Below are the code and all the weights of a small trained network. Each question names an input and a target symbol and asks about switching units off, where a switched-off unit gives its printed mean instead of its output.

import numpy as np


def w(rows, s, z=0):
    codes = np.array(rows[::2]) - 128.0
    scale = np.full(codes.shape[1], s)
    scale[-1] = z or s
    return codes * scale


def f(y):
    return y / 2 * (1 + np.tanh(0.7978845608 * (y + 0.044715 * y**3)))


def softmax(a):
    e = np.exp(a - a.max(-1, keepdims=True))
    return e / e.sum(-1, keepdims=True)


def log_softmax(a):
    a = a - a.max(-1, keepdims=True)
    return a - np.log(np.exp(a).sum(-1, keepdims=True))


def net(x, mask):
    ids = ['βγεζηθμξστφω'.index(c) for c in x.split()]
    T = len(ids)
    res = E[ids] + P[:T]
    q, k, v = (res @ M[0].T for M in (Q, K, V))
    z = softmax(np.where(np.tri(T) > 0, q @ k.T / 2**0.5, -1e9)) @ v
    res = res + np.where(mask[0], z, O[0][:, -1]) @ O[0][:, :-1]
    y = f(res @ A[0][:, :-1].T + A[0][:, -1])
    res = res + np.where(mask[1:13], y, B[0][:, -1]) @ B[0][:, :-1]
    return log_softmax(res[-1] @ U[:, :-1].T + U[:, -1])


Q, K, V, O, A, B = {}, {}, {}, {}, {}, {}
E = w([
[99,74,127,127,165],'β',
[80,50,53,129,207],'γ',
[86,111,139,129,150],'ε',
[27,137,182,140,102],'ζ',
[97,145,205,124,112],'η',
[219,113,99,166,88],'θ',
[105,56,156,93,182],'μ',
[163,184,244,131,39],'ξ',
[249,110,154,120,119],'σ',
[160,89,99,196,35],'τ',
[184,60,189,68,134],'φ',
[118,56,140,133,61],'ω',
],0.016)
P = w([
[151,78,213,255,222],'0',
[144,87,206,225,185],'1',
[146,113,221,207,144],'2',
[134,67,176,174,147],'3',
[132,75,188,158,100],'4',
[133,69,167,137,80],'5',
[135,51,133,118,80],'6',
[138,25,83,100,81],'7',
[131,10,65,81,72],'8',
[129,30,79,67,34],'9',
[129,20,68,55,28],'10',
[120,33,57,43,7],'11',
],0.0074)
Q[0] = w([
[181,253,107,140,161],'H1',
[114,183,105,67,152],'H1',
],0.03)
K[0] = w([
[124,100,192,250,206],'H1',
[71,253,82,181,232],'H1',
],0.016)
V[0] = w([
[91,132,68,224,56],'H1',
[250,172,98,126,115],'H1',
],0.02)
O[0] = w([
[140,93,30,251,89,82],'H1',
[216,249,138,170,151,255],'H1',
],0.012,0.0037)
A[0] = w([
[139,207,94,141,146,231],'N1',
[100,218,98,36,113,38],'N2',
[184,72,131,145,254,201],'N3',
[98,83,167,9,148,158],'N4',
[74,199,117,144,93,231],'N5',
[42,129,109,85,78,149],'N6',
[76,104,153,221,151,115],'N7',
[169,201,116,40,157,80],'N8',
[140,35,106,160,201,175],'N9',
[136,84,185,157,54,187],'N10',
[253,3,168,182,116,97],'N11',
[62,241,103,125,163,254],'N12',
],0.0076,0.0039)
B[0] = w([
[143,36,79,196,122,191],'N1',
[89,74,113,124,204,174],'N2',
[141,160,179,113,63,176],'N3',
[196,139,111,184,154,252],'N4',
[199,125,119,103,66,145],'N5',
[121,100,71,154,207,176],'N6',
[89,79,170,109,98,181],'N7',
[59,98,108,100,70,218],'N8',
[176,186,143,138,94,199],'N9',
[137,164,196,121,196,175],'N10',
[42,106,198,65,117,201],'N11',
[251,122,169,90,60,167],'N12',
],0.011,0.016)
U = w([
[181,16,199,147,133,190],'β',
[173,2,67,87,121,254],'γ',
[125,88,91,150,179,98],'ε',
[116,31,75,132,179,25],'ζ',
[112,109,104,168,201,119],'η',
[177,125,100,204,136,70],'θ',
[181,71,82,174,208,40],'μ',
[120,244,137,160,130,229],'ξ',
[198,64,84,37,48,27],'σ',
[100,120,148,191,74,30],'τ',
[132,109,128,6,173,108],'φ',
[30,80,122,15,90,111],'ω',
],0.005,0.0061)

Each question gives the input, a string of symbols that net reads in full, and the target symbol t.
The units are the heads (2 rows each of Q, K, V and O) and the neurons (one row each of A and B). Each row of codes is followed by its name. A weight is (code - 128) times the scale printed after its matrix; where a second scale follows, it is the last column's (O, A, B and U).
mask holds one flag per unit, heads first, then neurons. A switched-off unit (its flag False) gives its mean, the last column of its rows in O or B, instead of its output. The means were averaged over made-up inputs and are rounded, as every weight is.
A unit's drop is (log p(t) with every unit on - log p(t) with that unit switched off) / (log p(t) with every unit on - log p(t) with every unit switched off).
The circuit of an input: a set's keep is (log p(t) with only the set's units on - log p(t) with every unit switched off) / (log p(t) with every unit on - log p(t) with every unit switched off). Starting from the 12 units with the biggest drops (on a tie, the unit counted first), units are removed one at a time, each time the one whose removal leaves the highest keep (on an exact tie, the one counted first), for as long as the keep stays at least 0.8.
circuit, biggest first: the units of the circuit, biggest drop first
unit that matters most: the unit with the biggest drop
top k neurons: the k neurons with the biggest drops, biggest first
drop when u is switched off: that unit's drop, to one decimal
input θ φ γ ξ ω β ξ γ ε η τ γ, target τ: circuit, biggest first	H1, N9, N11, N6
input μ γ γ γ ω ζ γ γ γ σ γ ζ, target σ: circuit, biggest first	H1, N12, N5
input ω γ θ γ θ ω σ, target ω: unit that matters most	N11
input ζ σ γ μ σ β ζ, target σ: circuit, biggest first	H1, N12, N5, N10
input γ σ ε μ β μ σ θ ξ μ γ σ, target σ: circuit, biggest first	H1, N8, N12
input ω γ ζ ε μ σ ω θ, target ω: circuit, biggest first	N11, N4, H1
input θ β μ σ γ β, target σ: circuit, biggest first	H1, N12, N8, N10
input β γ θ, target θ: top 4 neurons	N1, N8, N7, N2
input σ τ θ ω ξ, target ω: top 3 neurons	N4, N11, N1
input μ ξ θ ζ φ ξ ε γ σ ε, target σ: top 2 neurons	N12, N8
input ε ζ ω μ ζ ω β, target ω: top 2 neurons	N4, N11
input β ε θ ζ, target θ: top 2 neurons	N11, N8
input μ σ θ γ σ, target σ: circuit, biggest first	H1, N8, N12, N10
input ζ μ γ ζ μ β γ μ σ φ σ, target φ: top 2 neurons	N1, N2
input ζ φ σ γ ε ε β μ, target μ: top 4 neurons	N4, N6, N11, N8
input β ε ξ γ ξ, target ξ: top 2 neurons	N7, N2
input φ ζ ε μ μ, target μ: top 3 neurons	N4, N6, N11
input φ θ η σ ζ γ φ, target φ: top 2 neurons	N1, N8
input γ φ μ, target φ: drop when N1 is switched off	0.3
input γ μ γ ω β, target ω: drop when H1 is switched off	0.7
input γ ε γ θ ζ σ η, target σ: drop when N8 is switched off	0.3
input γ η β φ β γ, target φ: drop when N7 is switched off	0.0
